Below is a small trained network, with its code and all its weights. Each question gives an input and a target symbol and asks what happens when units are switched off, that is, made to give their printed mean instead of their output.

import numpy as np


def w(rows, s, z=0):
    codes = np.array(rows[::2]) - 128.0
    scale = np.full(codes.shape[1], s)
    scale[-1] = z or s
    return codes * scale


def norm(h):
    return h / np.sqrt((h * h).mean(-1, keepdims=True) + 1e-5)


def f(y):
    return np.maximum(y, 0)


def softmax(a):
    e = np.exp(a - a.max(-1, keepdims=True))
    return e / e.sum(-1, keepdims=True)


def log_softmax(a):
    a = a - a.max(-1, keepdims=True)
    return a - np.log(np.exp(a).sum(-1, keepdims=True))


def net(x, mask):
    ids = ['βγδεζηλξπτφψω'.index(c) for c in x.split()]
    T = len(ids)
    res = E[ids] + P[:T]
    r = norm(res)
    for j in range(3):
        rows = slice(3 * j, 3 * j + 3)
        q, k, v = (r @ M[0][rows].T for M in (Q, K, V))
        z = softmax(np.where(np.tri(T) > 0, q @ k.T / 3**0.5, -1e9)) @ v
        o = O[0][rows]
        res = res + np.where(mask[j], z, o[:, -1]) @ o[:, :-1]
    y = f(norm(res) @ A[0][:, :-1].T + A[0][:, -1])
    res = res + np.where(mask[3:11], y, B[0][:, -1]) @ B[0][:, :-1]
    return log_softmax(norm(res)[-1] @ U[:, :-1].T + U[:, -1])


Q, K, V, O, A, B = {}, {}, {}, {}, {}, {}
E = w([
[118,73,175,2,92,85],'β',
[151,242,85,144,43,167],'γ',
[186,201,29,108,171,147],'δ',
[44,37,191,152,101,120],'ε',
[123,219,206,158,157,38],'ζ',
[32,120,176,161,213,208],'η',
[194,122,60,20,165,100],'λ',
[125,192,110,186,174,208],'ξ',
[124,124,78,105,249,156],'π',
[207,124,39,134,98,80],'τ',
[95,64,162,81,204,127],'φ',
[79,182,173,178,22,178],'ψ',
[166,81,130,129,23,86],'ω',
],0.0039)
P = w([
[123,183,174,170,176,4],'0',
[68,167,77,125,132,71],'1',
[173,143,166,137,155,131],'2',
[155,128,158,138,154,121],'3',
[109,105,47,102,113,156],'4',
[195,102,148,124,128,199],'5',
],0.0032)
Q[0] = w([
[119,150,85,119,138,133],'h0',
[105,133,160,124,115,92],'h0',
[133,106,107,127,104,151],'h0',
[129,111,148,133,9,86],'h1',
[212,111,87,47,146,81],'h1',
[186,184,58,193,101,159],'h1',
[102,138,122,127,108,122],'h2',
[165,131,156,137,128,159],'h2',
[83,130,77,134,147,105],'h2',
],0.013)
K[0] = w([
[118,115,87,98,146,129],'h0',
[168,169,150,184,171,101],'h0',
[153,89,112,146,90,121],'h0',
[149,108,148,141,1,89],'h1',
[192,104,79,39,136,76],'h1',
[191,213,55,203,89,162],'h1',
[113,146,178,151,149,94],'h2',
[99,116,88,99,100,159],'h2',
[163,137,165,187,142,72],'h2',
],0.0089)
V[0] = w([
[74,121,152,82,120,112],'h0',
[148,185,140,128,171,94],'h0',
[92,129,33,68,139,149],'h0',
[101,215,229,147,211,17],'h1',
[102,48,202,72,134,136],'h1',
[128,184,172,156,108,5],'h1',
[236,64,192,115,115,188],'h2',
[148,135,143,59,190,132],'h2',
[106,137,201,98,92,196],'h2',
],0.0028)
O[0] = w([
[98,85,111,147,97,108,141],'h0',
[130,163,151,170,95,95,215],'h0',
[117,96,167,67,55,121,63],'h0',
[212,65,101,99,12,230,218],'h1',
[157,213,88,214,106,141,115],'h1',
[143,133,165,90,190,255,210],'h1',
[209,161,212,103,118,106,8],'h2',
[155,131,99,103,236,138,132],'h2',
[113,179,208,103,136,172,40],'h2',
],0.0029,0.0013)
A[0] = w([
[3,203,79,130,140,4,81],'n0',
[139,124,25,126,138,110,140],'n1',
[191,137,129,106,85,176,61],'n2',
[108,136,89,134,119,229,135],'n3',
[141,117,158,156,102,19,3],'n4',
[58,212,150,68,95,73,166],'n5',
[132,74,88,100,46,169,89],'n6',
[126,158,20,52,69,206,108],'n7',
],0.0054,0.0033)
B[0] = w([
[123,109,190,1,192,11,250],'n0',
[80,159,136,165,80,114,248],'n1',
[61,120,146,87,157,80,181],'n2',
[134,137,118,65,110,104,243],'n3',
[161,102,190,50,84,195,167],'n4',
[75,132,83,129,149,49,216],'n5',
[131,171,88,140,159,189,200],'n6',
[160,51,144,162,127,209,250],'n7',
],0.0068,0.0025)
U = w([
[85,122,133,58,158,34,182],'β',
[19,48,41,96,52,169,6],'γ',
[152,124,56,220,88,186,173],'δ',
[79,72,176,223,97,151,203],'ε',
[179,203,198,172,154,97,190],'ζ',
[26,166,188,148,204,198,26],'η',
[251,94,30,107,123,76,2],'λ',
[173,252,73,79,146,166,117],'ξ',
[99,162,33,193,201,115,169],'π',
[175,151,82,177,46,78,238],'τ',
[193,54,152,180,226,124,118],'φ',
[54,213,150,133,51,139,124],'ψ',
[199,102,219,91,38,148,81],'ω',
],0.013,0.0048)

Each question gives the input, a string of symbols that net reads in full, and the target symbol t.
The units are the heads (3 rows each of Q, K, V and O) and the neurons (one row each of A and B). Each row of codes is followed by its name. A weight is (code - 128) times the scale printed after its matrix; where a second scale follows, it is the last column's (O, A, B and U).
mask holds one flag per unit, heads first, then neurons. A switched-off unit (its flag False) gives its mean, the last column of its rows in O or B, instead of its output. The means were averaged over made-up inputs and are rounded, as every weight is.
A unit's drop is (log p(t) with every unit on - log p(t) with that unit switched off) / (log p(t) with every unit on - log p(t) with every unit switched off).
The circuit of an input: a set's keep is (log p(t) with only the set's units on - log p(t) with every unit switched off) / (log p(t) with every unit on - log p(t) with every unit switched off). Starting from all 11 units, units are removed one at a time, each time the one whose removal leaves the highest keep (on an exact tie, the one counted first), for as long as the keep stays at least 0.8.
units of the circuit, in order: the units of the circuit, biggest drop first
most important unit: the unit with the biggest drop
k most important neurons: the k neurons with the biggest drops, biggest first
heads that matter: for each layer, one digit per head in row order, 1 if its drop is at least 0.15 and else 0, layers parted by /
drop when u is switched off: that unit's drop, to one decimal
input λ ω ω ξ ξ, target γ: units of the circuit, in order : n3, h1, n7
input β ω ω π, target π: units of the circuit, in order : n0, h1, n1
input ζ β ξ φ β, target γ: 2 most important neurons : n7, n6
input ω π ξ ω π, target γ: units of the circuit, in order : n7, n1
input ω ξ ξ β γ ω, target ξ: units of the circuit, in order : n6, n7, h1
input φ τ η ξ, target ξ: 4 most important neurons : n3, n0, n7, n5
input ω π ω, target π: most important unit : h2
input ψ δ ε π δ, target γ: heads that matter : 110
input ξ ω φ ε φ, target γ: units of the circuit, in order : n1, h1, n7
input γ τ ε ξ ω ξ, target ω: 2 most important neurons : n3, n5
input ζ ξ λ, target λ: heads that matter : 010
input ω λ ω, target λ: 2 most important neurons : n1, n0
input η β ξ ω η ω, target η: 4 most important neurons : n2, n6, n0, n3
input τ ζ ω ξ ξ, target γ: most important unit : h1
input φ ζ φ δ η ψ, target ψ: units of the circuit, in order : h1, n7
input ω β λ β ω ξ, target ξ: 2 most important neurons : n0, n7
input ξ ε φ β β, target γ: 3 most important neurons : n7, n5, n1
input ε π ξ γ, target γ: 3 most important neurons : n7, n0, n5
input β ω ζ δ, target δ: drop when n0 is switched off : 0.5
input ξ η ξ φ ξ, target δ: drop when n7 is switched off : 0.8
input φ ω ε π λ τ, target τ: drop when n7 is switched off : 0.1
